Below are the code and all the weights of a small trained network. Each question names an input and a target symbol and asks about switching units off, where a switched-off unit gives its printed mean instead of its output.

import numpy as np


def w(rows, s, z=0):
    codes = np.array(rows[::2]) - 128.0
    scale = np.full(codes.shape[1], s)
    scale[-1] = z or s
    return codes * scale


def f(y):
    return y / 2 * (1 + np.tanh(0.7978845608 * (y + 0.044715 * y**3)))


def softmax(a):
    e = np.exp(a - a.max(-1, keepdims=True))
    return e / e.sum(-1, keepdims=True)


def log_softmax(a):
    a = a - a.max(-1, keepdims=True)
    return a - np.log(np.exp(a).sum(-1, keepdims=True))


def net(x, mask):
    ids = ['ΓΞΠΩαβεζηθμστφ'.index(c) for c in x.split()]
    T = len(ids)
    res = E[ids] + P[:T]
    u = 0
    for l in range(2):
        r = res
        for j in range(3):
            rows = slice(3 * j, 3 * j + 3)
            q, k, v = (r @ M[l][rows].T for M in (Q, K, V))
            z = softmax(np.where(np.tri(T) > 0, q @ k.T / 3**0.5, -1e9)) @ v
            o = O[l][rows]
            res = res + np.where(mask[u + j], z, o[:, -1]) @ o[:, :-1]
        u += 3
        y = f(res @ A[l][:, :-1].T + A[l][:, -1])
        res = res + np.where(mask[u : u + 8], y, B[l][:, -1]) @ B[l][:, :-1]
        u += 8
    return log_softmax(res[-1] @ U[:, :-1].T + U[:, -1])


Q, K, V, O, A, B = {}, {}, {}, {}, {}, {}
E = w([
[73,89,153,108,172,36,173,197,75,128],'Γ',
[117,99,254,195,161,53,17,111,110,141],'Ξ',
[122,185,152,128,177,65,147,134,88,172],'Π',
[62,48,196,96,155,88,110,202,164,125],'Ω',
[83,111,187,108,152,159,195,176,200,53],'α',
[116,135,57,22,182,158,243,179,183,170],'β',
[126,148,170,102,167,108,60,156,182,231],'ε',
[121,222,133,124,127,149,139,122,190,158],'ζ',
[60,147,99,155,66,90,108,195,146,200],'η',
[97,189,126,104,133,124,241,154,143,50],'θ',
[79,139,140,131,95,164,122,174,225,140],'μ',
[181,21,99,164,115,200,158,102,122,139],'σ',
[139,161,220,82,198,130,136,127,161,110],'τ',
[73,172,208,188,67,86,97,141,132,46],'φ',
],0.0072)
P = w([
[155,122,140,64,85,41,146,96,141,132],'0',
[128,141,207,164,112,204,171,182,100,149],'1',
[156,70,193,83,89,70,188,94,252,162],'2',
[112,142,158,176,161,190,128,147,115,125],'3',
[146,49,207,80,98,79,197,97,250,148],'4',
[76,137,122,186,208,182,97,131,124,123],'5',
[141,35,184,82,99,81,170,94,254,161],'6',
[61,131,102,205,218,155,86,129,132,120],'7',
],0.0084)
Q[0] = w([
[149,153,84,129,122,128,91,117,5,101],'0.h1',
[99,127,191,131,135,117,120,155,181,150],'0.h1',
[104,153,149,125,126,116,80,156,79,111],'0.h1',
[125,133,82,94,131,126,186,133,182,135],'0.h2',
[131,123,171,162,126,130,65,122,76,125],'0.h2',
[79,154,190,141,148,118,86,166,132,175],'0.h2',
[124,188,100,122,130,147,115,180,64,119],'0.h3',
[106,49,141,183,161,195,144,122,153,134],'0.h3',
[127,187,96,116,127,142,119,177,74,118],'0.h3',
],0.014)
K[0] = w([
[216,109,201,69,10,62,172,115,115,171],'0.h1',
[62,144,132,161,197,112,72,149,134,92],'0.h1',
[107,135,165,115,109,71,118,144,135,122],'0.h1',
[124,141,72,97,123,143,163,155,152,125],'0.h2',
[131,117,177,156,133,115,96,108,106,135],'0.h2',
[107,136,169,129,144,80,102,131,143,164],'0.h2',
[220,96,181,82,23,75,173,120,147,154],'0.h3',
[139,85,84,159,147,169,121,79,109,101],'0.h3',
[180,114,164,83,57,82,164,131,154,155],'0.h3',
],0.012)
V[0] = w([
[148,94,121,182,59,111,124,65,58,116],'0.h1',
[162,91,206,135,205,194,69,127,197,130],'0.h1',
[61,160,151,135,96,116,115,215,148,87],'0.h1',
[176,92,122,103,104,124,141,108,149,153],'0.h2',
[113,140,142,149,186,100,91,114,102,137],'0.h2',
[102,148,139,152,177,112,99,126,103,125],'0.h2',
[162,77,187,190,123,129,61,89,81,119],'0.h3',
[94,158,120,186,7,160,51,126,255,108],'0.h3',
[145,115,88,118,104,141,213,143,231,116],'0.h3',
],0.0067)
O[0] = w([
[185,143,53,192,38,56,48,151,126,76,100],'0.h1',
[159,124,195,127,239,182,103,143,181,120,255],'0.h1',
[137,107,194,49,76,180,153,178,37,123,157],'0.h1',
[110,133,149,119,135,106,108,115,201,89,189],'0.h2',
[93,147,147,82,109,141,186,163,96,158,96],'0.h2',
[110,139,131,98,116,147,174,157,78,164,85],'0.h2',
[189,138,133,156,145,152,101,179,139,117,200],'0.h3',
[103,136,124,20,3,230,48,143,136,112,140],'0.h3',
[23,128,134,93,134,178,180,110,82,158,151],'0.h3',
],0.0062,0.0034)
A[0] = w([
[148,126,108,149,142,129,65,117,137,91,123],'0.n1',
[142,74,176,66,80,102,121,72,165,140,200],'0.n2',
[98,86,130,110,132,49,180,2,165,160,155],'0.n3',
[203,92,140,112,71,31,106,110,180,79,251],'0.n4',
[180,120,134,152,170,57,104,101,196,113,174],'0.n5',
[100,239,108,137,132,137,132,139,117,162,217],'0.n6',
[90,254,155,153,140,124,156,138,113,46,252],'0.n7',
[46,118,141,145,139,145,95,191,101,91,192],'0.n8',
],0.0089,0.0025)
B[0] = w([
[83,127,43,196,141,106,55,75,140,109,143],'0.n1',
[97,155,204,17,56,98,153,138,205,137,241],'0.n2',
[40,114,165,161,84,59,215,25,185,153,211],'0.n3',
[191,140,148,106,88,69,139,197,215,118,254],'0.n4',
[167,132,125,246,153,69,78,116,235,131,237],'0.n5',
[108,254,105,105,203,141,125,151,130,181,139],'0.n6',
[68,249,193,111,161,121,174,154,114,65,163],'0.n7',
[43,90,155,184,209,124,110,156,120,107,176],'0.n8',
],0.006,0.0066)
Q[1] = w([
[135,130,117,173,138,157,124,152,92,129],'1.h1',
[131,114,153,122,134,110,113,117,255,159],'1.h1',
[113,149,121,119,106,110,121,131,70,80],'1.h1',
[120,157,114,104,87,113,136,81,132,56],'1.h2',
[132,108,188,126,132,130,129,151,146,155],'1.h2',
[117,140,146,163,107,104,77,101,102,88],'1.h2',
[82,149,153,123,134,97,106,128,194,125],'1.h3',
[141,128,121,118,124,139,146,140,83,143],'1.h3',
[114,135,161,114,137,151,149,197,89,150],'1.h3',
],0.0089)
K[1] = w([
[168,79,146,165,92,101,112,93,134,176],'1.h1',
[77,116,76,158,232,179,68,120,109,109],'1.h1',
[126,177,205,106,87,109,152,159,137,94],'1.h1',
[114,198,150,88,109,121,153,142,122,94],'1.h2',
[124,127,73,132,214,173,39,186,113,125],'1.h2',
[237,155,116,80,93,108,102,234,150,83],'1.h2',
[57,159,91,146,255,151,56,149,78,119],'1.h3',
[166,145,153,110,76,126,181,177,131,127],'1.h3',
[114,204,195,109,121,99,153,195,132,123],'1.h3',
],0.0076)
V[1] = w([
[112,31,119,119,110,104,128,157,129,144],'1.h1',
[98,180,108,142,118,107,141,153,103,86],'1.h1',
[101,113,157,131,143,146,153,157,120,12],'1.h1',
[116,80,107,150,141,134,113,152,106,162],'1.h2',
[153,112,144,104,112,108,137,128,152,121],'1.h2',
[144,123,100,148,144,145,91,121,119,188],'1.h2',
[113,189,131,99,136,104,125,148,128,131],'1.h3',
[139,116,96,142,130,145,119,117,101,100],'1.h3',
[150,106,100,139,128,155,118,101,111,131],'1.h3',
],0.011)
O[1] = w([
[176,3,185,95,136,102,177,171,112,53,144],'1.h1',
[136,164,71,133,104,75,121,121,47,183,64],'1.h1',
[151,70,89,124,231,122,48,87,47,166,186],'1.h1',
[151,106,183,97,98,130,213,158,86,64,83],'1.h2',
[107,85,107,124,165,102,92,104,182,107,158],'1.h2',
[114,172,166,108,66,146,190,155,166,76,57],'1.h2',
[149,200,142,105,98,137,178,141,102,199,181],'1.h3',
[107,107,61,139,125,57,98,103,148,132,22],'1.h3',
[88,108,87,148,119,89,97,100,172,95,2],'1.h3',
],0.0077,0.006)
A[1] = w([
[113,180,94,147,168,166,95,138,26,164,253],'1.n1',
[115,67,128,150,181,58,84,50,140,161,198],'1.n2',
[100,78,76,169,152,81,49,41,148,102,112],'1.n3',
[173,181,124,122,2,26,202,165,165,145,92],'1.n4',
[56,128,28,135,123,37,83,54,115,126,31],'1.n5',
[172,106,137,116,124,152,169,162,10,117,109],'1.n6',
[113,80,158,168,108,148,190,165,149,43,141],'1.n7',
[42,148,134,41,121,148,189,83,85,179,123],'1.n8',
],0.0068,0.0029)
B[1] = w([
[94,75,120,121,148,115,149,225,170,122,197],'1.n1',
[111,130,74,109,161,83,138,94,68,83,255],'1.n2',
[88,188,111,37,92,123,145,115,114,102,208],'1.n3',
[115,147,61,173,125,175,139,178,46,55,251],'1.n4',
[113,71,209,165,1,90,226,235,219,231,143],'1.n5',
[45,197,121,108,126,132,144,81,184,130,168],'1.n6',
[103,164,60,111,127,111,93,156,140,188,234],'1.n7',
[128,71,128,185,80,172,49,90,108,90,209],'1.n8',
],0.0076,0.0097)
U = w([
[110,95,122,156,100,98,138,144,138,182,26],'Γ',
[88,127,96,80,110,87,134,134,154,101,135],'Ξ',
[169,42,131,254,172,152,77,176,153,124,253],'Π',
[133,143,91,95,179,162,63,80,55,66,157],'Ω',
[140,99,169,64,70,151,66,99,156,119,85],'α',
[155,114,128,128,148,93,194,137,68,114,107],'β',
[143,181,139,128,167,106,132,62,171,172,19],'ε',
[111,192,105,148,80,167,56,89,144,140,57],'ζ',
[144,117,117,95,77,142,139,154,57,88,154],'η',
[141,182,94,175,132,120,164,115,89,133,112],'θ',
[86,168,162,105,127,164,204,169,178,153,188],'μ',
[165,162,91,49,120,111,102,160,95,165,175],'σ',
[104,101,163,188,102,131,153,70,111,107,61],'τ',
[164,71,161,71,139,98,180,132,130,126,5],'φ',
],0.007,0.0027)

Each question gives the input, a string of symbols that net reads in full, and the target symbol t.
The units are the heads (3 rows each of Q, K, V and O) and the neurons (one row each of A and B). Each row of codes is followed by its name. A weight is (code - 128) times the scale printed after its matrix; where a second scale follows, it is the last column's (O, A, B and U).
mask holds one flag per unit, layer by layer, with each layer's heads first. A switched-off unit (its flag False) gives its mean, the last column of its rows in O or B, instead of its output. The means were averaged over made-up inputs and are rounded, as every weight is.
A unit's drop is (log p(t) with every unit on - log p(t) with that unit switched off) / (log p(t) with every unit on - log p(t) with every unit switched off).
The circuit of an input: a set's keep is (log p(t) with only the set's units on - log p(t) with every unit switched off) / (log p(t) with every unit on - log p(t) with every unit switched off). Starting from the 12 units with the biggest drops (on a tie, the unit counted first), units are removed one at a time, each time the one whose removal leaves the highest keep (on an exact tie, the one counted first), for as long as the keep stays at least 0.8.
circuit, biggest first: the units of the circuit, biggest drop first
top k neurons: the k neurons with the biggest drops, biggest first
k most important neurons of layer l: the k neurons of layer l with the biggest drops, biggest first
input Ξ ε φ Ξ, target Π: circuit, biggest first : (0.h3; 1.n3)
input σ Ξ ζ, target Π: circuit, biggest first : (0.h3; 0.n5; 1.n3)
input φ σ σ σ Ξ Ξ φ, target Π: circuit, biggest first : (0.h3; 0.n5)
input σ σ ε Ξ β Ξ σ, target Π: circuit, biggest first : (0.h3; 0.n5)
input Ξ Ξ α ζ σ θ, target μ: 3 most important neurons of layer 1 : (1.n2; 1.n4; 1.n1)
input σ σ σ φ σ Ω, target μ: 2 most important neurons of layer 1 : (1.n6; 1.n2)
input ζ Ξ σ β ε τ η τ, target Π: top 2 neurons : (1.n3; 1.n1)
input α σ θ θ β φ, target μ: top 2 neurons : (0.n3; 0.n7)
input φ σ φ σ, target Π: circuit, biggest first : (1.n3; 0.n2)
input σ σ σ β Ξ σ Γ φ, target μ: circuit, biggest first : (0.n7; 1.h3; 1.n2)
input Π σ Ξ ε Ω, target μ: circuit, biggest first : (0.h1; 1.h1; 0.n2)
input σ Ξ τ Π σ φ σ, target σ: top neuron : (0.n7)
input μ θ μ, target Γ: top 2 neurons : (0.n7; 1.n5)
input Ξ σ σ β Ω β Π, target τ: most important neuron of layer 1 : (1.n8)
input ε σ Ξ σ σ η Ξ, target η: top 2 neurons : (1.n4; 0.n2)
input β β ζ, target τ: top 2 neurons : (0.n3; 1.n8)
input Ξ σ Ξ β τ σ β Ξ, target Ω: 3 most important neurons of layer 0 : (0.n4; 0.n3; 0.n1)
input σ θ σ η β, target η: top 2 neurons : (1.n4; 0.n2)
input σ φ σ τ σ σ σ μ, target μ: 2 most important neurons of layer 1 : (1.n2; 1.n4)
input ζ σ Ξ φ ζ, target σ: 2 most important neurons of layer 0 : (0.n7; 0.n8)
input θ σ φ Ξ β, target Π: top neuron : (0.n5)
input Ω σ σ μ Ω, target α: 2 most important neurons of layer 1 : (1.n8; 1.n4)
input Π σ σ σ, target Ω: 4 most important neurons of layer 0 : (0.n3; 0.n1; 0.n4; 0.n2)
input θ β φ Ξ σ Ξ θ φ, target Π: top 2 neurons : (0.n4; 0.n2)
input Ξ ζ Ξ Ξ σ φ σ Π, target μ: 2 most important neurons of layer 0 : (0.n5; 0.n6)
input α μ φ τ ζ τ Ξ σ, target μ: 2 most important neurons of layer 1 : (1.n6; 1.n8)
input β Ξ Π μ σ, target α: top 2 neurons : (0.n2; 1.n8)
input σ Γ β, target β: most important neuron of layer 1 : (1.n4)
input σ σ η Ξ, target μ: 2 most important neurons of layer 0 : (0.n3; 0.n5)
input σ Ξ β Ξ σ μ α, target α: top 2 neurons : (0.n2; 1.n8)
